Below is a small trained network, with its code and all its weights. Each question gives an input and a class and asks what happens when units are switched off, that is, made to give their printed mean instead of their output.

import numpy as np


def w(rows, s, z=0):
    codes = np.array(rows[::2]) - 128.0
    scale = np.full(codes.shape[1], s)
    scale[-1] = z or s
    return codes * scale


def norm(h):
    return h / np.sqrt((h * h).mean(-1, keepdims=True) + 1e-5)


def f(y):
    return y / 2 * (1 + np.tanh(0.7978845608 * (y + 0.044715 * y**3)))


def log_softmax(a):
    a = a - a.max(-1, keepdims=True)
    return a - np.log(np.exp(a).sum(-1, keepdims=True))


def net(x, mask):
    res = np.array(x, float).reshape(1, 7) / 4 @ E
    u = 0
    for l in range(3):
        y = f(norm(res) @ A[l][:, :-1].T + A[l][:, -1])
        res = res + np.where(mask[u : u + 13], y, B[l][:, -1]) @ B[l][:, :-1]
        u += 13
    return log_softmax(norm(res)[-1] @ U[:, :-1].T + U[:, -1])


A, B = {}, {}
E = w([
[129,128,129,127,128,128,130,128,128],'x0',
[139,115,150,168,2,113,153,112,165],'x1',
[126,127,127,129,127,128,126,129,129],'x2',
[149,122,128,136,126,30,76,170,112],'x3',
[107,97,27,110,143,85,156,85,163],'x4',
[127,127,129,128,128,127,127,125,128],'x5',
[129,127,129,129,129,127,131,128,127],'x6',
],0.0063)
A[0] = w([
[157,111,151,122,63,116,148,142,138,34],'0.n1',
[125,142,117,120,29,116,148,102,135,140],'0.n2',
[100,115,155,105,148,118,160,184,174,131],'0.n3',
[113,132,135,156,210,81,89,140,98,61],'0.n4',
[98,151,194,115,177,144,92,133,122,136],'0.n5',
[143,97,118,172,134,152,127,112,123,149],'0.n6',
[107,127,67,130,109,70,156,96,135,6],'0.n7',
[135,97,3,128,200,115,149,90,154,19],'0.n8',
[119,112,110,99,158,224,156,123,99,135],'0.n9',
[119,134,18,125,98,118,179,90,188,40],'0.n10',
[121,107,129,115,143,158,164,189,180,153],'0.n11',
[124,119,100,165,62,251,179,71,136,70],'0.n12',
[123,146,121,99,209,222,160,92,146,64],'0.n13',
],0.0065,0.0013)
B[0] = w([
[77,150,143,142,91,128,130,125,91,162],'0.n1',
[122,54,182,136,126,131,102,85,197,196],'0.n2',
[145,133,132,109,106,137,96,114,102,130],'0.n3',
[171,85,149,67,141,139,141,144,142,179],'0.n4',
[188,113,87,134,121,158,139,131,124,181],'0.n5',
[125,127,132,120,120,145,123,109,140,135],'0.n6',
[163,142,47,159,144,140,122,143,181,164],'0.n7',
[42,225,133,102,102,116,153,120,132,238],'0.n8',
[115,144,112,180,116,155,98,119,111,215],'0.n9',
[165,4,123,93,137,108,166,89,44,219],'0.n10',
[115,123,128,117,123,148,75,95,123,142],'0.n11',
[129,155,120,56,183,151,148,156,204,253],'0.n12',
[131,109,118,185,88,134,111,119,61,243],'0.n13',
],0.011,0.0053)
A[1] = w([
[162,171,130,169,156,171,95,183,110,81],'1.n1',
[120,86,157,217,28,7,108,101,79,74],'1.n2',
[197,104,189,113,162,88,90,180,129,67],'1.n3',
[151,162,150,157,172,122,168,106,115,61],'1.n4',
[171,221,125,92,135,70,198,168,132,50],'1.n5',
[56,181,122,89,197,65,105,149,222,58],'1.n6',
[60,138,228,162,184,130,27,91,177,94],'1.n7',
[111,127,87,120,239,141,112,101,149,128],'1.n8',
[159,119,143,119,137,117,146,147,120,51],'1.n9',
[121,107,101,108,142,2,128,123,99,98],'1.n10',
[100,173,222,152,75,134,130,173,230,53],'1.n11',
[173,127,115,158,117,111,168,126,154,46],'1.n12',
[146,127,97,186,49,114,153,101,198,11],'1.n13',
],0.0075,0.0012)
B[1] = w([
[183,90,108,140,172,113,96,125,205,198],'1.n1',
[153,205,58,216,97,57,147,164,188,244],'1.n2',
[111,159,112,112,175,98,255,66,105,196],'1.n3',
[103,108,125,134,109,141,107,119,127,116],'1.n4',
[123,118,99,64,132,71,67,172,113,149],'1.n5',
[152,77,147,114,28,121,62,167,100,177],'1.n6',
[210,190,169,127,123,133,169,198,101,179],'1.n7',
[164,133,179,130,42,36,169,147,118,187],'1.n8',
[103,141,107,118,160,146,148,124,164,126],'1.n9',
[167,151,173,151,110,227,20,172,150,194],'1.n10',
[101,186,148,82,48,133,153,167,75,253],'1.n11',
[69,70,105,131,134,162,134,133,133,118],'1.n12',
[151,88,94,106,243,133,111,99,109,165],'1.n13',
],0.0088,0.0042)
A[2] = w([
[43,93,136,116,145,140,145,42,120,78],'2.n1',
[124,133,163,147,96,129,88,177,50,140],'2.n2',
[118,129,221,106,125,191,114,167,88,102],'2.n3',
[107,209,114,185,83,139,104,156,106,155],'2.n4',
[126,105,162,121,246,76,156,131,108,20],'2.n5',
[95,121,132,154,115,55,174,169,123,87],'2.n6',
[136,86,81,246,149,120,59,134,187,13],'2.n7',
[183,90,165,115,95,119,122,151,157,135],'2.n8',
[101,125,99,152,53,157,103,142,126,56],'2.n9',
[53,168,101,155,118,98,159,98,62,35],'2.n10',
[74,194,106,137,157,173,151,94,42,83],'2.n11',
[177,87,112,254,158,189,49,124,132,3],'2.n12',
[94,113,209,136,75,142,128,139,84,51],'2.n13',
],0.0091,0.0014)
B[2] = w([
[104,74,191,158,188,110,110,114,168,199],'2.n1',
[79,74,81,132,158,113,113,143,209,189],'2.n2',
[87,152,79,118,31,169,118,122,76,183],'2.n3',
[119,36,198,103,173,83,201,88,189,243],'2.n4',
[136,213,91,122,220,207,133,143,114,154],'2.n5',
[184,92,141,184,113,135,98,181,136,163],'2.n6',
[156,162,79,137,64,238,134,73,26,215],'2.n7',
[64,157,98,164,182,126,123,119,89,181],'2.n8',
[155,150,142,135,202,115,133,162,91,172],'2.n9',
[132,175,202,190,144,184,49,162,117,201],'2.n10',
[134,174,147,145,117,88,69,91,44,221],'2.n11',
[173,82,10,176,44,73,135,104,142,253],'2.n12',
[160,183,126,130,166,214,100,106,152,159],'2.n13',
],0.011,0.0055)
U = w([
[195,103,14,204,50,143,120,80,79,254],'0',
[189,199,92,76,254,156,174,154,98,93],'1',
[94,158,213,193,163,103,50,85,43,173],'2',
[100,120,88,43,110,62,30,218,120,62],'3',
[89,196,166,64,33,231,171,155,136,89],'4',
[174,160,208,203,95,52,202,193,183,64],'5',
[93,21,155,85,168,138,180,57,183,107],'6',
],0.0092,0.0014)

Each question gives the input, the list of numbers given to net, and the class t.
The units are the neurons (one row each of A and B). Each row of codes is followed by its name. A weight is (code - 128) times the scale printed after its matrix; where a second scale follows, it is the last column's (A, B and U).
mask holds one flag per neuron, layer by layer. A switched-off neuron (its flag False) gives its mean, the last column of its row in B, instead of its output. The means were averaged over made-up inputs and are rounded, as every weight is.
A unit's drop is (log p(t) with every unit on - log p(t) with that unit switched off) / (log p(t) with every unit on - log p(t) with every unit switched off).
The circuit of an input: a set's keep is (log p(t) with only the set's units on - log p(t) with every unit switched off) / (log p(t) with every unit on - log p(t) with every unit switched off). Starting from the 12 units with the biggest drops (on a tie, the unit counted first), units are removed one at a time, each time the one whose removal leaves the highest keep (on an exact tie, the one counted first), for as long as the keep stays at least 0.8.
units of the circuit, in order: the units of the circuit, biggest drop first
unit that matters most: the unit with the biggest drop
k most important neurons: the k neurons with the biggest drops, biggest first
k most important neurons of layer l: the k neurons of layer l with the biggest drops, biggest first
drop of u: that unit's drop, to one decimal
input [-8,2,6,-7,-3,-6,4], class 4: unit that matters most : 0.n12
input [5,-8,4,-5,1,-2,5], class 2: 2 most important neurons : [0.n8; 1.n10]
input [4,0,7,8,0,6,3], class 1: 2 most important neurons : [1.n3; 0.n8]
input [-1,-7,-3,1,-8,2,-1], class 1: units of the circuit, in order : [1.n3; 2.n5]
input [1,-1,1,-5,1,-5,1], class 2: 2 most important neurons of layer 0 : [0.n13; 0.n12]
input [0,0,7,6,2,0,4], class 3: 4 most important neurons : [0.n13; 0.n10; 1.n5; 0.n9]
input [3,0,8,5,-2,1,4], class 1: 2 most important neurons : [0.n8; 1.n3]
input [-5,-1,1,-7,-7,6,-8], class 0: 2 most important neurons : [2.n12; 0.n8]
input [6,-7,-7,0,-5,-6,7], class 0: 3 most important neurons : [0.n12; 0.n5; 2.n12]
input [-7,-5,4,0,4,0,4], class 2: 3 most important neurons : [0.n8; 0.n12; 0.n13]
input [-8,-6,2,1,-5,-3,8], class 1: 4 most important neurons : [1.n3; 0.n4; 2.n5; 1.n10]
input [2,4,-4,-5,1,1,5], class 6: 2 most important neurons : [0.n10; 0.n8]
input [1,7,-5,-8,1,-1,8], class 6: 2 most important neurons : [0.n10; 0.n8]
input [8,1,6,7,-6,2,-5], class 5: 2 most important neurons : [0.n12; 1.n2]
input [-3,2,-4,0,-3,5,-5], class 4: unit that matters most : 0.n13
input [3,0,-4,0,2,5,2], class 2: 3 most important neurons of layer 0 : [0.n8; 0.n12; 0.n10]
input [-5,6,-3,1,-4,3,-6], class 5: 2 most important neurons of layer 2 : [2.n4; 2.n7]
input [-7,5,6,-3,-1,-3,-7], class 4: drop of 0.n7 : 0.0
input [6,4,1,-1,7,6,-2], class 6: drop of 0.n10 : 0.2
input [1,3,1,-4,1,2,-3], class 6: drop of 0.n8 : 0.1
input [-6,5,-4,5,-3,-5,3], class 5: unit that matters most : 1.n2
